Here is a tiny trained network, its code and every weight. The questions are about switching its units off for an input and a class, where a switched-off unit gives its printed mean instead of its output.

import numpy as np


def w(rows, s, z=0):
    codes = np.array(rows[::2]) - 128.0
    scale = np.full(codes.shape[1], s)
    scale[-1] = z or s
    return codes * scale


def norm(h):
    return h / np.sqrt((h * h).mean(-1, keepdims=True) + 1e-5)


def f(y):
    return y / 2 * (1 + np.tanh(0.7978845608 * (y + 0.044715 * y**3)))


def log_softmax(a):
    a = a - a.max(-1, keepdims=True)
    return a - np.log(np.exp(a).sum(-1, keepdims=True))


def net(x, mask):
    res = np.array(x, float).reshape(1, 3) / 4 @ E
    u = 0
    for l in range(4):
        y = f(norm(res) @ A[l][:, :-1].T + A[l][:, -1])
        res = res + np.where(mask[u : u + 5], y, B[l][:, -1]) @ B[l][:, :-1]
        u += 5
    return log_softmax(norm(res)[-1] @ U[:, :-1].T + U[:, -1])


A, B = {}, {}
E = w([
[83,48,53,93,224,247,79,111],'x0',
[122,118,254,123,167,172,87,31],'x1',
[177,61,154,194,79,160,85,159],'x2',
],0.0092)
A[0] = w([
[144,143,43,183,118,113,157,157,75],'0.n1',
[129,51,140,164,81,128,65,148,34],'0.n2',
[111,161,195,154,164,110,199,150,253],'0.n3',
[32,142,151,1,128,117,135,152,93],'0.n4',
[132,84,87,89,187,217,115,154,28],'0.n5',
],0.008,0.0027)
B[0] = w([
[60,57,205,133,170,154,175,187,183],'0.n1',
[64,130,3,207,132,88,1,157,175],'0.n2',
[113,17,72,66,114,137,76,100,189],'0.n3',
[33,92,105,192,152,144,99,107,187],'0.n4',
[242,148,110,144,96,168,198,80,253],'0.n5',
],0.0098,0.0058)
A[1] = w([
[192,161,97,55,2,113,140,92,84],'1.n1',
[154,67,224,139,171,119,57,38,85],'1.n2',
[104,161,85,77,200,86,147,67,37],'1.n3',
[82,46,119,173,96,124,70,142,253],'1.n4',
[162,154,109,111,150,142,191,196,106],'1.n5',
],0.0073,0.0032)
B[1] = w([
[137,149,154,128,143,159,223,74,150],'1.n1',
[150,134,117,138,147,158,130,253,221],'1.n2',
[143,128,116,164,116,75,114,124,157],'1.n3',
[69,172,147,71,62,133,168,58,254],'1.n4',
[109,87,157,128,165,153,145,176,152],'1.n5',
],0.012,0.006)
A[2] = w([
[132,63,129,143,76,135,134,137,137],'2.n1',
[110,132,99,96,205,75,161,102,78],'2.n2',
[167,144,127,197,144,145,160,106,40],'2.n3',
[133,144,226,116,176,142,64,143,3],'2.n4',
[142,99,120,103,143,113,126,247,29],'2.n5',
],0.011,0.0023)
B[2] = w([
[88,117,64,189,162,168,47,96,250],'2.n1',
[172,145,114,254,93,149,19,91,219],'2.n2',
[117,244,167,22,124,104,173,180,178],'2.n3',
[72,127,196,129,164,97,175,252,205],'2.n4',
[26,119,164,141,134,178,160,230,242],'2.n5',
],0.009,0.0028)
A[3] = w([
[149,120,233,197,21,41,182,138,105],'3.n1',
[91,97,149,135,135,229,239,87,253],'3.n2',
[56,168,140,254,139,59,160,114,59],'3.n3',
[124,192,238,79,206,144,85,88,113],'3.n4',
[144,201,176,195,165,147,78,184,233],'3.n5',
],0.0073,0.003)
B[3] = w([
[166,85,73,126,254,169,138,81,183],'3.n1',
[160,127,203,105,92,47,180,112,254],'3.n2',
[130,144,125,133,154,175,64,128,160],'3.n3',
[105,91,82,168,111,138,113,191,146],'3.n4',
[60,104,69,138,102,63,153,141,163],'3.n5',
],0.013,0.008)
U = w([
[56,64,153,141,134,120,178,214,157],'0',
[252,63,123,106,173,135,183,75,163],'1',
[87,98,72,167,116,110,38,95,195],'2',
[100,141,184,72,54,116,164,111,168],'3',
[164,172,158,99,132,84,71,152,3],'4',
],0.015,0.0039)

Each question gives the input, the list of numbers given to net, and the class t.
The units are the neurons (one row each of A and B). Each row of codes is followed by its name. A weight is (code - 128) times the scale printed after its matrix; where a second scale follows, it is the last column's (A, B and U).
mask holds one flag per neuron, layer by layer. A switched-off neuron (its flag False) gives its mean, the last column of its row in B, instead of its output. The means were averaged over made-up inputs and are rounded, as every weight is.
A unit's drop is (log p(t) with every unit on - log p(t) with that unit switched off) / (log p(t) with every unit on - log p(t) with every unit switched off).
The circuit of an input: a set's keep is (log p(t) with only the set's units on - log p(t) with every unit switched off) / (log p(t) with every unit on - log p(t) with every unit switched off). Starting from the 12 units with the biggest drops (on a tie, the unit counted first), units are removed one at a time, each time the one whose removal leaves the highest keep (on an exact tie, the one counted first), for as long as the keep stays at least 0.8.
circuit, biggest first: the units of the circuit, biggest drop first
top k neurons: the k neurons with the biggest drops, biggest first
top k neurons in layer l: the k neurons of layer l with the biggest drops, biggest first
input [-5,-3,0], class 1: top 2 neurons : [3.n1 1.n2]
input [4,-1,-5], class 2: circuit, biggest first : [2.n2]
input [-1,2,5], class 2: top 2 neurons : [0.n2 3.n2]
input [5,1,-6], class 2: top 2 neurons : [2.n2 0.n4]
input [5,2,-5], class 1: top 4 neurons : [0.n5 0.n2 1.n4 2.n1]
input [0,8,-7], class 0: top 3 neurons : [1.n2 2.n4 0.n2]
input [4,5,0], class 0: top 2 neurons : [1.n4 1.n2]
input [-1,7,-7], class 0: top 4 neurons : [1.n2 2.n4 0.n2 2.n1]
input [3,2,-1], class 3: top 2 neurons : [3.n1 2.n3]
input [-7,5,3], class 1: top 3 neurons : [3.n1 1.n1 0.n1]
input [2,-3,-2], class 3: top 4 neurons : [3.n2 1.n2 0.n4 3.n1]
input [7,-6,-4], class 1: top 2 neurons : [0.n5 1.n2]
input [-4,6,7], class 2: circuit, biggest first : [0.n2 2.n1]
input [-4,-3,-2], class 1: top neuron in layer 0 : [0.n3]
input [2,1,0], class 3: top 2 neurons in layer 0 : [0.n3 0.n5]
input [5,5,-7], class 2: top 2 neurons in layer 1 : [1.n3 1.n4]
input [6,7,7], class 0: circuit, biggest first : [1.n2 2.n4]
input [4,0,3], class 1: top 2 neurons in layer 2 : [2.n5 2.n4]
input [8,-1,-6], class 1: top 2 neurons in layer 0 : [0.n5 0.n2]
input [-1,5,-3], class 0: circuit, biggest first : [1.n2]
input [6,7,-3], class 0: top 2 neurons in layer 1 : [1.n2 1.n4]
